Below is a small trained network, with its code and all its weights. Each question gives an input and a class and asks what happens when units are switched off, that is, made to give their printed mean instead of their output.

import numpy as np


def w(rows, s, z=0):
    codes = np.array(rows[::2]) - 128.0
    scale = np.full(codes.shape[1], s)
    scale[-1] = z or s
    return codes * scale


def f(y):
    return y / 2 * (1 + np.tanh(0.7978845608 * (y + 0.044715 * y**3)))


def log_softmax(a):
    a = a - a.max(-1, keepdims=True)
    return a - np.log(np.exp(a).sum(-1, keepdims=True))


def net(x, mask):
    res = np.array(x, float).reshape(1, 5) / 4 @ E
    y = f(res @ A[0][:, :-1].T + A[0][:, -1])
    res = res + np.where(mask, y, B[0][:, -1]) @ B[0][:, :-1]
    return log_softmax(res[-1] @ U[:, :-1].T + U[:, -1])


A, B = {}, {}
E = w([
[225,184,202,99,43],'x0',
[121,108,135,136,116],'x1',
[180,147,145,244,172],'x2',
[124,123,130,130,124],'x3',
[81,250,108,153,57],'x4',
],0.011)
A[0] = w([
[201,136,173,122,74,218],'N0',
[127,144,170,76,78,202],'N1',
[67,119,119,124,136,173],'N2',
[122,102,100,181,133,209],'N3',
[118,99,109,185,128,110],'N4',
[142,144,138,126,75,72],'N5',
[145,116,105,182,196,138],'N6',
[133,163,125,126,82,90],'N7',
[90,144,92,135,97,118],'N8',
[152,136,164,162,139,103],'N9',
[104,197,139,248,118,32],'N10',
[204,144,179,147,134,175],'N11',
[92,129,71,125,141,254],'N12',
],0.018,0.0076)
B[0] = w([
[192,123,129,81,143,253],'N0',
[115,159,165,60,167,226],'N1',
[120,135,115,250,123,193],'N2',
[110,149,162,141,148,196],'N3',
[149,163,181,133,138,167],'N4',
[155,191,169,138,128,169],'N5',
[159,171,194,209,167,210],'N6',
[137,170,175,133,162,179],'N7',
[108,184,73,181,81,174],'N8',
[165,116,115,117,71,164],'N9',
[75,74,97,63,184,235],'N10',
[186,67,98,117,105,222],'N11',
[68,106,118,196,120,223],'N12',
],0.012,0.015)
U = w([
[42,3,100,142,210,253],'0',
[171,217,199,140,189,116],'1',
[148,69,94,8,188,154],'2',
[247,66,87,143,66,3],'3',
[75,180,53,167,41,81],'4',
],0.008,0.0058)

Each question gives the input, the list of numbers given to net, and the class t.
The units are the neurons (one row each of A and B). Each row of codes is followed by its name. A weight is (code - 128) times the scale printed after its matrix; where a second scale follows, it is the last column's (A, B and U).
mask holds one flag per neuron, in row order. A switched-off neuron (its flag False) gives its mean, the last column of its row in B, instead of its output. The means were averaged over made-up inputs and are rounded, as every weight is.
A unit's drop is (log p(t) with every unit on - log p(t) with that unit switched off) / (log p(t) with every unit on - log p(t) with every unit switched off).
The circuit of an input: a set's keep is (log p(t) with only the set's units on - log p(t) with every unit switched off) / (log p(t) with every unit on - log p(t) with every unit switched off). Starting from the 12 units with the biggest drops (on a tie, the unit counted first), units are removed one at a time, each time the one whose removal leaves the highest keep (on an exact tie, the one counted first), for as long as the keep stays at least 0.8.
circuit, biggest first: the units of the circuit, biggest drop first
unit that matters most: the unit with the biggest drop
top k neurons: the k neurons with the biggest drops, biggest first
drop when u is switched off: that unit's drop, to one decimal
input [-8,0,1,3,-5], class 1: top 2 neurons : N6, N10
input [-4,-6,-3,-1,7], class 4: unit that matters most : N8
input [-7,-2,-3,1,1], class 4: top 2 neurons : N10, N8
input [0,-5,1,-6,3], class 0: circuit, biggest first : N0, N6, N5
input [-1,8,4,0,1], class 0: top 2 neurons : N10, N5
input [2,8,1,1,2], class 2: circuit, biggest first : N6, N2
input [1,4,2,-5,6], class 2: circuit, biggest first : N10, N2
input [-8,2,6,-4,0], class 1: top 3 neurons : N6, N4, N3
input [-8,-5,-1,-4,2], class 4: top 3 neurons : N10, N8, N2
input [4,2,1,2,8], class 2: top 2 neurons : N10, N6
input [4,6,2,-7,-4], class 3: top 2 neurons : N10, N11
input [6,7,7,4,0], class 3: top 3 neurons : N11, N9, N1
input [8,-1,2,8,8], class 2: top 2 neurons : N10, N11
input [-3,5,7,4,-4], class 1: circuit, biggest first : N6
input [5,1,0,-6,-3], class 2: top 3 neurons : N2, N1, N6
input [-3,-3,1,-6,-3], class 1: top 3 neurons : N10, N6, N11
input [3,-8,8,-8,-4], class 3: drop when N11 is switched off : 0.4
input [-4,-8,3,6,3], class 0: drop when N10 is switched off : 0.3
input [-3,-5,2,-1,7], class 0: drop when N10 is switched off : 1.4
input [-2,0,6,7,1], class 0: circuit, biggest first : N10
